Below are the code and all the weights of a small trained network. Each question names an input and a class and asks about switching units off, where a switched-off unit gives its printed mean instead of its output.

import numpy as np


def w(rows, s, z=0):
    codes = np.array(rows[::2]) - 128.0
    scale = np.full(codes.shape[1], s)
    scale[-1] = z or s
    return codes * scale


def f(y):
    return np.maximum(y, 0)


def log_softmax(a):
    a = a - a.max(-1, keepdims=True)
    return a - np.log(np.exp(a).sum(-1, keepdims=True))


def net(x, mask):
    res = np.array(x, float).reshape(1, 8) / 4 @ E
    y = f(res @ A[0][:, :-1].T + A[0][:, -1])
    res = res + np.where(mask, y, B[0][:, -1]) @ B[0][:, :-1]
    return log_softmax(res[-1] @ U[:, :-1].T + U[:, -1])


A, B = {}, {}
E = w([
[141,67,89,204,231,139,180,158,202,60,134],'x0',
[127,127,129,127,127,127,129,127,129,126,129],'x1',
[3,144,153,93,154,67,147,170,136,123,25],'x2',
[128,129,125,128,128,129,128,125,128,125,127],'x3',
[126,124,130,124,130,131,129,130,124,130,129],'x4',
[124,127,124,132,129,125,129,126,123,130,130],'x5',
[123,128,129,131,128,132,124,129,127,131,127],'x6',
[118,77,125,139,124,130,180,30,201,239,102],'x7',
],0.012)
A[0] = w([
[102,92,147,129,93,121,189,39,183,254,68,157],'n0',
[89,168,119,97,121,131,92,175,84,115,112,239],'n1',
[233,164,100,141,97,211,72,90,64,118,224,47],'n2',
[173,42,59,190,177,187,161,81,204,170,196,203],'n3',
[210,124,112,162,60,200,93,112,97,128,224,190],'n4',
[206,160,111,147,103,166,107,99,102,133,200,204],'n5',
[116,77,85,201,241,126,202,200,198,20,109,161],'n6',
[146,135,96,140,132,172,106,167,99,55,148,36],'n7',
[117,104,101,105,132,107,153,60,167,202,88,103],'n8',
[190,30,66,196,176,173,186,56,214,146,182,96],'n9',
[111,63,80,196,221,134,171,202,171,37,107,1],'n10',
[90,92,146,106,114,131,174,43,165,234,76,18],'n11',
[85,205,144,46,99,73,74,195,81,111,106,111],'n12',
],0.0067,0.0098)
B[0] = w([
[126,58,82,76,208,159,78,107,128,161,209,223],'n0',
[161,201,198,161,79,122,167,126,109,50,80,196],'n1',
[52,195,149,66,61,36,130,207,129,25,124,193],'n2',
[164,188,167,189,80,162,172,110,112,82,60,238],'n3',
[75,78,83,68,157,120,58,142,131,167,222,221],'n4',
[115,74,94,98,180,140,104,116,156,194,176,208],'n5',
[118,63,72,44,181,157,56,109,155,221,223,248],'n6',
[133,83,107,134,194,148,112,98,132,243,150,149],'n7',
[91,116,105,69,130,115,78,157,136,113,165,176],'n8',
[203,135,156,186,141,203,185,44,118,131,48,215],'n9',
[14,203,143,70,1,22,97,212,90,45,151,189],'n10',
[9,202,149,70,14,25,111,239,110,21,158,175],'n11',
[178,135,174,179,162,167,175,87,134,174,86,183],'n12',
],0.008,0.018)
U = w([
[95,170,134,112,67,61,131,165,127,75,125,247],'0',
[122,46,86,98,185,154,98,112,138,187,166,9],'1',
[196,156,165,252,127,178,243,82,129,124,3,129],'2',
],0.013,0.012)

Each question gives the input, the list of numbers given to net, and the class t.
The units are the neurons (one row each of A and B). Each row of codes is followed by its name. A weight is (code - 128) times the scale printed after its matrix; where a second scale follows, it is the last column's (A, B and U).
mask holds one flag per neuron, in row order. A switched-off neuron (its flag False) gives its mean, the last column of its row in B, instead of its output. The means were averaged over made-up inputs and are rounded, as every weight is.
A unit's drop is (log p(t) with every unit on - log p(t) with that unit switched off) / (log p(t) with every unit on - log p(t) with every unit switched off).
unit that matters most: the unit with the biggest drop
top k neurons: the k neurons with the biggest drops, biggest first
drop when u is switched off: that unit's drop, to one decimal
input [-1,1,5,-8,4,4,-4,-7], class 2: unit that matters most -> n12
input [-2,-4,3,-7,-2,8,0,6], class 0: top 4 neurons -> (n11, n6, n5, n4)
input [5,7,-1,3,-2,-3,-3,-4], class 1: top 4 neurons -> (n6, n2, n11, n7)
input [2,6,0,-4,-3,3,5,4], class 2: top 2 neurons -> (n4, n3)
input [1,-2,5,-4,2,6,0,2], class 1: top 2 neurons -> (n10, n2)
input [5,-6,-4,7,6,7,-6,6], class 2: top 2 neurons -> (n3, n9)
input [-8,-5,1,-1,0,5,8,-3], class 2: top 2 neurons -> (n12, n10)
input [6,8,-2,0,-8,-8,8,-5], class 1: top 3 neurons -> (n6, n11, n7)
input [-7,-6,1,3,-3,6,0,-6], class 2: top 2 neurons -> (n12, n10)
input [-8,4,0,7,-3,5,-7,2], class 1: drop when n4 is switched off -> -0.1
input [-1,0,2,-3,5,6,-8,7], class 0: drop when n12 is switched off -> 0.1
input [3,7,-7,-3,-7,7,-6,8], class 2: drop when n11 is switched off -> 0.0
